In the rows, 128 means zero.
Each row is followed by its class; each block has classes of its own.
[ 85 104 130 148 139 124 134 139 139 131 142 110 132 148  92 155 102 134
  96 106  98 117 112 167 141 113 107 108 110 114 138 117 131  98 108 111
 101 160 156  84 120 142 135 134 176 115 133 102 123  77 130 120 133 130
 156 170 139 119  97  95 111 147 114 132 132 150 139 173 108 128 138 104
 119 110 107 134 161 174 141 123 155 126 122 119 163 136 138 117  91 120
 143 119 159 125 132 118 141 128 159]  z_229
[ 99 122 139 121 147 118 132 149 129 131 122  97 123 142 114 121 147 146
 140 139 106 124 117 145 134 160 152 126 163 122 119 121 123 130  81 139
  97 137 118 115  95 146 117 139 143 111 124 136 114  47 114 169 142 148
 144 104 157  89 111 117 122 137 117 149 140 118 167 193 131 127 114 110
 104 118 146 112  92 131 113 137  76 125 138 135 117 132 130 126 127 134
 155 129 156 115 121 127 130 133 130]  z_365
[103 117 117 131 131 131 133 127 126 130 101 107 131 142 126 119 134 131
 133 135 112 127 112 132 106 132 139 142 160 123 113 136 115 126 116 126
  99 133 125 104 110 157 126 134 127 116 130 123 108  93 117 165 130 126
 147 130 162 114 121 122 126 140 124 156 127 132 149 143 130 129 120 122
 118 120 141 128 115 152 109 133 108 119 109 144 117 120 123 124 147 131
 147 134 170 122 125 139 133 129 132]  z_365
[118 133 145 126 138 140 122 121 134 127 139 124  83 134 153 113 130 133
 134 117 108 117 118 124  93 139 180 126 150 134 127 135 115 143 113 143
 114 117 128 140  88 158 135 133 115 105 123 141 128 112 156 158 133  69
 136 126 135 104 142 130 138 139 130 168 158  91 143 146 162 118 130 145
  90 116 159 109 125 112 112 131  75 131 126 133 103 105 145 129 154 139
 150 130 120 113 118 132 125 118 128]  z_309
[ 88 106 131 118 128 120 129 129 122 163 123 115 127 125 108 132 115 122
 117 118 109 127 122 140 135 126 149 121 121 122 104 128 121 121  83 123
 119 110 140 102  97 131 138 126 142 108 122 119 116  92 136 143 124 117
 144 145 145 140 109 105 128 147 130 130 142 138 128 172 116 118 120 124
 135 118 123 131 193 173 139 132 127 132 123 129 139 123 120 132  78 128
 141 146 142 131 134 118 144 129 135]  z_229
[108 134 151 131 140 122 133 144 125 123 114  92 129 141 106 128 139 149
 129 136 106 136 117 152 163 124 123 146 150 103 118 110 121  99 177 136
  91 147 131 102 101 138 117 141 135 117 138 124 107  49 113 174 129 176
 143 114 160  97 124 114 113 114 112 140 121 149 138 161 115 150 107 118
 101 116 143 124  71 136 118 116 109 118 147 124 122 130 123 127 133 120
 151 110 170 107 122 132 134 147 132]  z_365
[106 132 116 130 137 129 130 144 126 117 116  99 123 146 111 121 135 143
 140 131 116 138 111 144 130 126 136 128 158 118 141 116 117 111 174 141
 105 157 119 107 100 144 124 140 135 118 134 134 107  64 119 172 131 149
 146 138 157  84 137 119 124 109 112 153 126 139 153 172 123 142 115 123
 111 121 140 123  70 123 110 130 103 116 138 143 119 129 123 123 152 131
 157 116 165 107 129 139 124 135 153]  z_365
[100 128 116 128 139 126 133 143 127 129  99  95 124 142 107 114 139 151
 133 129 106 139 113 138 132 135 139 144 155 102 114 105 120 105 154 138
 109 130 118 107 101 149 122 145 123 122 128 133 100  66 116 181 126 155
 146 118 161 103 133 118 124 116 119 145 128 138 139 155 114 142 113 124
 117 119 139 126 102 137 117 134 108 116 134 140 118 133 127 125 126 126
 143 128 179 124 127 130 138 137 140]  z_365
[ 90 106  91 137 115 108 132 112 123 151  95 116 134 122  77 121 112 125
 130 122 130 149 117 153 135 137 130 130 126 103  93 121 123 128 100 130
 138 104 133  96 113 127 137 122 132 104 112 139 102  98 113 151 124 153
 145 155 150 139 113 115 121 145 121 104 128 168 126 186 107 121 128 127
 180 126 110 139 220 178 150 131 151 121 129 142 136 130 121 133  78 120
 125 147 158 141 136 114 154 131 132]  z_450
[110 128 151 121 126 134 121 113 131 140 138 129  97 129 140 113 129 126
 133 119 116 126 113 147 115 122 169 120 145 148 115 137 116 143 123 145
 109 111 128 140  93 147 139 131 116 106 117 126 120 106 150 158 129  84
 143 138 132 119 136 128 140 142 135 147 153 111 133 169 159 118 124 139
 108 120 156 117 155 147 122 129  96 133 122 136 120 105 139 134 133 127
 145 128 113 121 131 128 126 125 126]  z_309
[111 134 147 130 118 121 130 138 119 135 135 107 136 124 106 137 132 147
 136 139 115 130 114 142 164 102 157 128 148 122 113 130 113 111 151 125
 122 135 137 120 125 114 129 111 131 119 139 123 107 105 112 170 132 170
 133 131 143 120 110 115 121 112 128 113 119 140 121 159  97 124 121 108
 120  93 129 144 144 138 138 125 131 131 138 123  87 140 105 131  92 125
 125 133 141 119 126 122 141 160 133]  z_244
[126 126 159 124 136 115 129 149 122 130 140 115 133 123 148 142 144 148
 136 139 111 133 142 131 156 141 156 129 143 122 127 120 138 121  94 126
 133 131 127 143 113 108 123 119 127 138 135 131 135 113 125 150 127 145
 121  97 126 121 127 117 131 119 120 112 134 112 119 158 113 125 115 104
 103 118 131 129 126  99 129 125 107 138 169 112  96 136 125 128  95 133
 133 134 118 119 128 112 138 152 134]  z_244
[103 126  88 131 141 126 127 147 121 128 107 102 128 148 118 119 128 136
 146 135 113 137 115 134 108 145 150 134 164 128 122 116 111 130 146 144
  96 151 111 104  97 154 124 145 127 115 132 139 110  71  90 166 130 151
 141 135 163  76 143 125 127 103 110 171 134 127 167 168 120 128 133 123
 137 131 137 125  67 137 104 139  88 116 126 149 125 124 121 127 157 131
 162 119 162 117 121 131 123 126 148]  z_365
[101 135 177 121 129 113 144 123 123 145 131 108 139 139 102 130 146 145
 126 140 126 129 101 180 171 117 105 113 146 124 127 116 129 129 130 136
 113 163 136 117 127 110 129 142 176  96 119 127 107  61 112 155 137 185
 137 129 152  77  90 117 116 133 108 136 110 150 156 211 127 139 122  88
 122 120 129 132 105 152 130 127 119 121 147 124 117 127 116 121 111 134
 160 127 149 113 138 138 143 156 124]  z_450
[112 113  69 128 117 142 105 138 129 135 134 144 105 113 154 127  94 107
 134 107 118 122 132 105  52 132 204 125 135 145 116 151 117 134 115 128
 122  85 129 132  98 142 158 112  83 128 129 124 139 172 139 139 123  47
 134 169 118 156 159 132 153 134 141 170 149  86 112 116 113  87 134 161
 137 135 125 130 201 146 132 142 120 142 102 140 116 118 125 137 125 135
 118 133 101 134 127 119 118 117 143]  z_309
[105 138 205 112 116 113 150 102 106 159 121 115 151 122 112 123 152 148
 137 149 139 142 109 162 204  97 107 123 147 114  90 123 129 138 163 136
 136 142 127 128 132 101 119 126 142  93 122 131  94  79  94 166 132 204
 124 110 153  98  90 122 114 127 128  85  97 176 135 190 129 140 134 104
 136 130 140 132 127 153 130 111 127 119 143 129  97 114 102 142 108 125
 143 139 148 118 133 143 147 164 103]  z_450
[ 71 121 157 134 120 107 127 143 132 162 137 129 107 115 102 143  83 123
 113 119  98 136 127 163 165  74 166 113 124 125 100 135 117 114 157 126
 122 103 153  94  65 123 138 131 126  92 128 107 120  61 118 145 125 122
 142 155 140 143 113  90 130 127 126 138 171 152 122 212 130 120 122 128
 136 110 138 134 184 199 145 126 130 119 131 119 136 107 105 146  78 119
 145 123 126 125 129 121 145 140 144]  z_229
[120 125 118 132 128 138 115 123 135 129 163 141 107 134 130 134 123 115
 122 112 123 115 119 129  88 125 165 102 135 154 148 134 129 151 114 139
 125 130 144 140 128 132 141 127 129 114 128 126 141 155 155 125 135  71
 132 161 115 114 141 135 133 142 130 149 141  91 135 132 148 108 128 125
 118 123 139 117 152 121 126 134 118 132 117 133 125 121 137 123 145 138
 130 128 104 123 130 126 124 124 137]  z_309
[128 122 164 131 126 120 139 132 117 133 129 101 143 121 109 142 150 153
 135 134 113 128 128 137 159 128 147 135 139 117 110 123 140 110 114 114
 130 130 134 134 136 107 123 114 126 136 144 124 111 115 129 170 123 173
 124 106 135 134 112 117 118 132 135 101 123 140 114 140  97 142 127 102
  99 129 117 136 144 114 139 124 127 134 143 110  90 143 122 125  88 124
 124 138 150 124 126 122 142 163 117]  z_244
[112 126 106 140 133 122 124 142 138 121 150 126 117 144  92 144 123 120
 106 113 117 119 121 150 130 134 116 107 118 120 157 117 127 114 134 132
 125 147 143 110 130 120 133 133 163 130 118 120 137 113 147 103 133 119
 135 155 126 116 132 115 123 127 117 123 129 135 126 166 118 124 132 117
 137 117 112 126 144 130 148 126 150 128 142 122 151 140 138 115 103 130
 128 126 126 134 137 115 129 131 144]  z_229
[ 99 126 165 124 134 128 118 137 131 142 138 125  94 124 138 121 119 130
 128 118  97 125 135 144 131 120 192 119 142 141 105 131 118 130  91 128
 119  99 128 130  68 146 123 126 115 111 135 128 131  97 151 151 124  81
 133 117 128 137 141 115 140 145 137 153 173 102 138 176 156 111 114 136
 100 111 159 113 168 143 126 135  82 133 131 122 120 109 131 136 103 135
 150 131 101 120 130 123 135 127 132]  z_309
[123 141 130 123 119 133 136 111 124 123 147 120 136 145 103 123 148 133
 119 119 142 120  97 158 130 115 109 115 134 123 140 122 129 133 155 139
 132 161 132 128 163 103 134 134 165 109 129 131 109 121 130 154 142 163
 136 156 134  82 115 130 117 128 121  94  93 146 135 168 118 136 138 100
 143 121 113 133 134 129 139 127 160 129 143 132 116 133 124 123 123 131
 132 132 138 120 132 127 133 155 130]  z_450
[106 112 109 135 127 140 116 129 134 137 134 133 108 124 140 138 107 113
 118 107 106 121 126 125  93 124 178 124 130 144 121 142 124 136 108 119
 111 103 138 127 112 146 146 123 109 121 132 122 135 143 154 135 125  64
 142 154 123 149 142 118 141 144 138 154 160  98 119 134 141 100 128 141
 111 125 140 126 183 142 133 128 114 132 107 134 127 119 136 140 121 134
 132 137 115 126 127 125 131 116 133]  z_309
[110 132 159 120 143 131 127 145 124 128 132 114 102 128 150 122 137 139
 142 132 101 128 136 136 133 135 190 131 154 137 116 135 117 137 119 134
 116 111 123 135  76 141 127 128 100 119 133 147 129  91 136 164 125 108
 129  94 140 113 149 126 133 127 131 162 162 101 134 158 148 123 109 150
  90 113 169 112 116 115 114 135  66 124 137 120 100 115 130 132 118 138
 150 142 113 113 124 123 128 127 129]  z_309
[ 92 126 120 131 146 120 130 157 128 132 113 101 126 140 101 123 128 140
 134 136 110 130 112 144 127 138 130 129 156 112 131 116 119 114 138 139
  93 152 117  91  91 149 120 143 143 116 132 130 111  46 106 157 130 155
 149 131 162  83 124 113 121 114 114 158 133 137 161 182 122 132 114 118
 124 120 134 123  77 137 114 132 104 114 133 135 136 126 128 125 135 125
 155 119 173 115 130 130 131 131 152]  z_365
[130 124  95 137 126 130 123 136 126 115 146 135 132 140 126 140 113 118
 117 119 127 121 121 119 105 118 123 118 120 131 149 135 131 126 141 125
 120 143 139 119 147 128 129 129 137 128 139 120 136 146 130 108 130 116
 126 157 123 124 135 129 130 114 125 134 124 120 125 109 119 128 128 125
 143 129 114 116 126 118 135 127 148 130 114 136 139 138 133 123 134 124
 119 122 124 129 129 126 124 131 143]  z_229
[140 120  86 131 124 127 126 135 117 117 107 110 148 126 111 124 143 133
 129 127 136 128 129 101 114 162 116 142 130 117 125 126 143 120 111 120
 132 133 126 123 157 117 129 117 125 148 137 139 115 153 130 142 124 159
 135 130 119 131 130 129 116 122 130 110 106 135 108 101  90 136 127 118
 141 132 102 139 135 103 131 129 149 131 131 135 109 154 127 123 118 128
 109 128 155 132 131 113 129 142 127]  z_244
[ 78 131 193 127 158 108 139 153 154 144 120  85 103 131 112 115 160 160
 143 148  87 133 125 170 179 155 162 123 187 111 110 106 116 120 103 148
  97 144 107 111  44 144 106 147 149  92 116 148 114   4 103 199 135 168
 143  77 182  57 121 100 124 129 108 157 162 119 184 252 143 137 108  99
  88 101 180 101  66 129 113 140  45 121 166 122 114 107 127 123 114 128
 191 123 154 102 117 124 138 152 133]  z_365
[122 111 105 124 111 130 137  98 132 140 104 128 157 130 112 129 128 117
 121 123 153 129 114 135 111 147  92 133 120 122 112 130 127 140  62 126
 135 126 135 114 168 125 129 121 155 127 115 125 108 150 126 118 129 137
 139 160 137 135  96 133 129 157 131 100 106 156 126 123 117 120 142 112
 163 141  97 147 191 166 143 128 167 131 106 141 131 136 126 125 105 122
 118 145 153 145 134 129 142 124 111]  z_450
[116 119 161 120 118 114 141 123 109 155 101 105 167 117 104 127 145 150
 148 156 135 145 114 137 176 136 126 142 156 119  86 127 131 121  99 119
 124 130 122 126 131 110 118 119 138 114 128 138 120  94  79 170 125 204
 123 107 160 119  82 121 124 127 126  98 106 149 137 168 101 130 125  90
 132 128 124 140 137 145 130 129 127 127 136 128  88 131 106 137  92 124
 134 144 185 131 129 129 149 156 114]  z_244

A new block, with new classes.
[141 117 123 139 126 140 123 118 130 107 126 129 113 135 141 137 134 126
 129 113 130 127 104 132 126 124 125 129 127 137 117 123 119 127 141 136
 122 122 127 135 126 114 132 146 132 127 122 132 126 125 136 122 137 134
 116 127 131 122 136 132 132 129 162 118 132 142 122 137 123 124 132 110
 128  97 116 141 128 125 137 144 169 121 112 133 133 123 131 140 131 133
 120 119 130 128 141  99 131 153 118]  z_700
[139  67 122 130 103 143 126 131 135 129 130 136 120 116 159 130 173 127
 127  96 129 109  78 137 121 121 151 129 118 128 134 158 130 107 132 150
 141 154 114 140 108 134 172 145 106 128 135 130 127 128 154  99 120 134
  92 107 112 134 137 140 113 123 122 195 166 131 132 119 131 131 141 125
 107  97 118 122 131 155 141 129 151 112 116 145 117 140 130 126 128 127
 109 124 120 126 116 121 134 135 131]  z_700
[136  93 120 126 105 127 131 133 142 147 128 136 111 125 162 140 152 130
 123 114 124 114 102 113 133 125 151 136 126 140 139 165 131 124 130 133
 135 136 107 141 123 132 164 155 112 116 127 131 124 140 140 117 127 128
  90 115 122 136 141 124 115 122 123 116 144 136 138  95 119 126 138 120
 125  94 130 101 135 144 133 124 147 109 118 137 125 130 117 128 110 129
 129 130 140 135 116 143 124 127 133]  z_700
[134  93 140 133 106 127 136 140 141 144 129 133 121 122 152 136 144 123
 124 117 116 120 118 114 123 120 150 133 130 132 143 163 148 129 116 141
 130 138 112 127 111 137 145 145 106 124 126 128 111 134 137 110 121 135
 104 124 124 131 141 121 126 122 137 112 141 136 118 121 132 117 141 114
 127  96 146 124 153 141 135 135 136 112 113 140 120 128 130 132 127 131
 117 128 146 131 118 128 124 124 130]  z_700
[118 140 128 110 132 115 131 125 133 161 119 127 140 130 158 164 133 128
 138 117 129 134 151 114 106 107 126 141 126 132 153 131 116 131 142 113
 116 114 115 127 107 121 168 161 142 126 111 123 116 127 105 139 161 114
  92 115 121 148 115 127 115 149 135 131 133 125 136 154 128 127 125 131
 143 113 102 118 139 126 121 120 133 126 120 114 140 126 136 141 123 154
 176 129 139 119 130 176 123 127 135]  z_579
[129 132 137 113 110 115 133 131 140 151 125 142 148 143 155 128 160 119
 125 123 129 106 134 108 138 127 131 116 126 136 150 156 127 136 134 109
 138 147 115 135 113 135 193 153 137 126 126 124 115 133 128 134 154 107
  96 121 123 156 130 122 115 146  96 110 139 124 126 136 136 136 130 137
 133 149  88 118 138 143 122 118  89 122 137 118 120 133 148 143 121 139
 158 128 110 129 114 196 146 123 137]  z_579
[102 115 124 131 104 119 145 125 138 162 123 130 135 126 162 153 136 139
 119 138 132 126 144  85 116 120 165 134 128 112 159 174 130 125 119 124
 134  97 134 121 113 139 106 160 109 125 118 126  91 133 131 128 122 124
  97 124 129 146 140 156 101 126 124 126 147 127 150 142 116 116 141 104
 141  68 180 116 136 142 122 121 115 115 116 123 128  98 106 131 107 136
 138 133 188 137 126 155 104  91 144]  z_700
[123 131 125 129 113 138 126 124 137 150 130 137 106 125 156 175 136 122
 142  92 130 138 101 121 128 117 134 125 127 145 132 128  98 125 137 141
 118 124 120 139 123 119 164 156 137 139 118 134 135 115 128 116 147 122
  80 110 129 129 146 132 120 134 150 112 141 132 134 152 127 124 134 126
 134  94  98 126 133 131 145 128 174 132 105 117 136 119 138 127 129 133
 146 126 139 123 127 118 125 152 143]  z_579
[119 157 126 130 146 122 119 128 124 155 118 126 126 125 145 163 133 128
 143 107 129 124 125 119 136 112 111 132 126 145 122 129 112 138 140 121
 133 126 114 142 123 120 176 156 148 133 114 130 127 126 120 141 160 112
  82 118 114 142 137 131 129 148 128 116 128 124 133 143 142 131 121 129
 150 116  95 124 139 157 130 143 154 138 123 116 140 138 142 142 126 146
 157 127 121 120 134 186 138 141 138]  z_579
[124 144 126 144 148 118 123 128 119 157 120 124 140 130 128 162 105 135
 134 139 128 139 153 100 125 119 130 132 131 117 137 125 124 122 119 130
 131  95 130 123 135 125  87 139 131 127 116 139 106 127 107 118 136 110
 112 141 133 149 139 127 123 125 126 145 132 132 143 149 121 122 150 100
 148  79 190 126 128 128 132 126 160 130 127 121 149 116 115 133 119 129
 132 125 170 129 127 126 102 108 131]  z_579
[122 121 127 117 100 107 127 125 131 152 126 133 135 136 154 136 152 129
 129 119 127 108 130 111 125 119 135 132 118 139 146 142 124 129 127 131
 130 137 115 132 111 128 177 153 116 124 137 132 120 131 135 126 146 115
  99 149 115 146 141 128 115 155 115 120 135 130 132 132 127 134 128 133
 136 129  99 114 123 138 131 125 115 122 137 125 123 122 140 141 129 145
 156 128 129 125 120 182 125 121 131]  z_579
[134 129 126 122 116 124 121 127 135 146 123 131 125 121 151 146 157 128
 140  94 123 113 106 133 147 120 121 123 112 146 139 140 121 136 141 114
 132 147 112 146 123 123 196 153 131 130 129 135 131 130 134 128 157 110
  67 112 112 141 140 130 128 157 123 100 139 139 129 130 148 133 128 143
 129 130  74 118 136 141 131 131 147 127 130 116 111 134 152 144 126 146
 157 127 110 123 123 185 149 154 130]  z_579
[131 109 119 127 118 132 127 122 128 142 121 129 107 120 152 157 164 111
 132  89 126 110  80 147 136 116 106 121 112 151 130 158 117 141 150 133
 131 143 108 154 122 123 196 153 130 125 130 135 132 116 141 131 159 109
  78 116 117 149 130 128 134 148 126  95 135 138 135 121 141 132 137 130
 128 117  71 125 132 150 136 130 162 124 106 128 116 132 151 146 128 142
 144 105  95 125 125 171 164 149 128]  z_579
[125  93 123 136 119 136 129 127 133 128 139 133 122 116 146 126 146 127
 139 149 125 125 104 136 128 127 136 132 122 131 124 140 125 117 130 132
 132 138 122 136 118 116 143 132 130 123 132 134 129 124 140 119 124 129
 107 119 132 121 130 127 133 131 126 123 141 135 129 120 119 128 122 123
 131 104 115 131 128 128 151 129 143 115 118 137 125 128 129 136 127 134
 119 125 113 126 125 127 138 144 129]  z_700
